A =
-22.140   -2.372   -2.291   -2.295   -7.305   -2.730   -2.921
  6.668   -2.697    6.242   -0.921   -7.087   -2.651   -2.537
-18.169   -2.393   10.645    2.812   -4.110   -2.633   -2.559
  2.076   -2.767    4.070    2.795   11.744   -2.719   -3.353
-10.085   -2.298  -15.059   -6.618   -5.838   -2.870   -1.974
-17.140   -2.478  -20.916  -11.817  -14.649   -2.435   -2.857
 -8.205   -2.829    1.034   -5.387  -15.594   -2.797   -3.357
 17.324   -3.375    9.324    4.522   21.916   -2.754   -3.124
 20.706   -2.822  -16.367  -11.206    0.088   -2.989   -2.598
 -3.321   -2.775   -0.543   -0.957    5.882   -1.835   -2.191
 -5.907   -2.584  -11.847   -7.868  -14.379   -2.480   -2.718
 14.694   -2.408  -16.096  -10.232   -8.548   -2.292   -3.378
Indices start at 1.
row 1 col 1	-22.140
row 10 col 6	-1.835
row 4 col 5	11.744
row 2 col 3	6.242
row 6 col 4	-11.817
row 10 col 7	-2.191
row 12 col 5	-8.548
row 11 col 7	-2.718
row 3 col 7	-2.559
row 5 col 5	-5.838
row 4 col 6	-2.719
row 4 col 2	-2.767
row 2 col 2	-2.697
row 6 col 7	-2.857
row 8 col 2	-3.375
row 8 col 1	17.324
row 9 col 7	-2.598
row 5 col 3	-15.059
row 4 col 3	4.070
row 11 col 3	-11.847
row 1 col 7	-2.921
row 12 col 2	-2.408
row 12 col 6	-2.292
row 6 col 2	-2.478
row 11 col 6	-2.480
row 4 col 1	2.076
row 6 col 5	-14.649
row 5 col 4	-6.618
row 11 col 2	-2.584
row 2 col 7	-2.537
row 11 col 4	-7.868
row 12 col 3	-16.096
row 4 col 7	-3.353

M =
[[-504  -24  380 -275 -225  223]
 [-329 -245 -219 -275 -284 -240]
 [-721  543 -268  -54 -734 -513]
 [-243 -422  -42 -377 -140  -29]
 [-468   58 -467 -160 -508 -542]
 [-509  129 -787  -56 -641 -869]
 [ 183 -930 -979 -389 -146 -704]
 [-517    8 -251 -196 -439 -370]
 [ -76 -635 -755 -313 -230 -607]
 [ -46 -491 -521 -309 -233 -404]
 [-477  136 -895  -42 -678 -966]]
Indices start at 1.
row 1 col 1	-504
row 2 col 3	-219
row 6 col 5	-641
row 9 col 4	-313
row 9 col 2	-635
row 8 col 6	-370
row 2 col 1	-329
row 8 col 1	-517
row 8 col 4	-196
row 10 col 5	-233
row 11 col 4	-42
row 3 col 3	-268
row 6 col 1	-509
row 5 col 5	-508
row 11 col 6	-966
row 4 col 3	-42
row 3 col 4	-54
row 7 col 4	-389
row 11 col 2	136
row 11 col 1	-477
row 7 col 1	183
row 9 col 6	-607
row 9 col 1	-76
row 8 col 5	-439
row 5 col 6	-542
row 10 col 6	-404
row 2 col 4	-275
row 11 col 5	-678
row 1 col 5	-225
row 5 col 2	58
row 9 col 3	-755

arr =
[[68 54 30 56 52 48 77 25 61 13 48 64 25 56]
 [48 39 58 38 53 59 51 52 40 45 50 62 56 63]
 [59 47 47 76 62 55 33 61 68 75 64 19 91 44]
 [42 74 82 32 48 49 48 34 53 94 43 58 48 46]
 [60 42 36 52 44 51 66 48 56 29 47 67 41 59]
 [62 68 51 41 57 65 77 26 39 18 43 95  1 62]
 [72 47 58 65 64 64 20 69 63 41 44 12 95 55]
 [85 52 30 71 63 51 43 83 59 15 52 24 75 72]
 [46 37 45 68 61 65 44 75 55 40 48 37 59 63]
 [41 36 21 80 66 61 79 53 36 14 68 81 21 63]
 [41 40 51 26 39 49 64 42 49 41 45 70 34 61]
 [55 58 73 41 47 54 36 72 52 74 50 44 73 53]
 [54 51 50 34 43 44 64 45 45 52 56 69 49 53]
 [39 46 33 61 51 37 74 39 66 80 63 35 49 47]
 [50 63 72  9 34 45 56 49 30 73 51 82 58 53]]
Rows and columns are counted from 1.
(1, 1) -> 68
(13, 12) -> 69
(12, 1) -> 55
(11, 1) -> 41
(7, 12) -> 12
(5, 2) -> 42
(11, 12) -> 70
(3, 8) -> 61
(10, 14) -> 63
(1, 6) -> 48
(12, 12) -> 44
(14, 4) -> 61
(9, 10) -> 40
(6, 1) -> 62
(11, 13) -> 34
(14, 3) -> 33
(1, 4) -> 56
(12, 13) -> 73
(9, 12) -> 37
(7, 4) -> 65
(2, 7) -> 51
(4, 3) -> 82
(7, 14) -> 55
(15, 11) -> 51
(15, 6) -> 45
(4, 2) -> 74
(4, 11) -> 43
(1, 2) -> 54
(9, 5) -> 61
(9, 1) -> 46
(9, 8) -> 75
(13, 13) -> 49
(13, 1) -> 54
(7, 7) -> 20
(3, 1) -> 59
(7, 10) -> 41

data =
array([[ 372,  233,  579,  431,  475,  408,  427,  318,  405,  343,  509],
       [ 414,  212,  400,  430,  575,  397,  376,   88,  389,  593,  511],
       [ 380,  570,  126,  364,  477,  382,   12,  118,  389,  683,  187],
       [ 356,    1,  311,  309,  334,  323,  422,   38,  275,  146,  259],
       [ 393,  -96, -509,  257,  373,  361,  185,  -34,  276,  390,  405],
       [ 379,  280,  466,  389,  507,  391,  373,  141,  369,  400,  287],
       [ 366,  481,  392,  420,  220,  324,  521,  993,  364,  512,  446]])
Rows and columns are counted from 1.
(1, 1): 372
(1, 6): 408
(2, 11): 511
(4, 1): 356
(7, 4): 420
(6, 8): 141
(4, 2): 1
(7, 9): 364
(2, 7): 376
(5, 1): 393
(1, 2): 233
(6, 7): 373
(3, 11): 187
(6, 11): 287
(3, 3): 126
(2, 6): 397
(4, 10): 146
(1, 7): 427
(7, 11): 446
(2, 5): 575
(1, 3): 579
(2, 8): 88
(3, 10): 683
(5, 10): 390
(4, 8): 38
(3, 6): 382
(4, 9): 275
(5, 2): -96
(5, 8): -34
(6, 2): 280
(7, 7): 521

X =
[[ -4  -2  22 -23 -20   2 -18  -1  -7  15  -6]
 [ 10  -6  -5  -8 -11   7  14 -11  18 -19 -13]
 [ -4  -6  -5   8   9 -11  22  -3  -4 -13 -14]
 [  3   7   4  26  26   0 -18   9  -6   6  14]
 [  5   8 -12  35  33   3  -2   8  -1  -1  24]
 [  6  -4 -19 -21 -20   8  23 -13  16 -14  -2]]
Rows and columns are counted from 1.
(1, 1) => -4
(4, 7) => -18
(5, 4) => 35
(3, 9) => -4
(3, 2) => -6
(2, 10) => -19
(2, 2) => -6
(4, 9) => -6
(3, 4) => 8
(5, 9) => -1
(2, 8) => -11
(1, 8) => -1
(5, 3) => -12
(1, 7) => -18
(2, 6) => 7
(2, 7) => 14
(3, 8) => -3
(4, 3) => 4
(6, 1) => 6
(2, 1) => 10
(2, 11) => -13
(4, 5) => 26
(5, 6) => 3
(6, 4) => -21
(2, 3) => -5
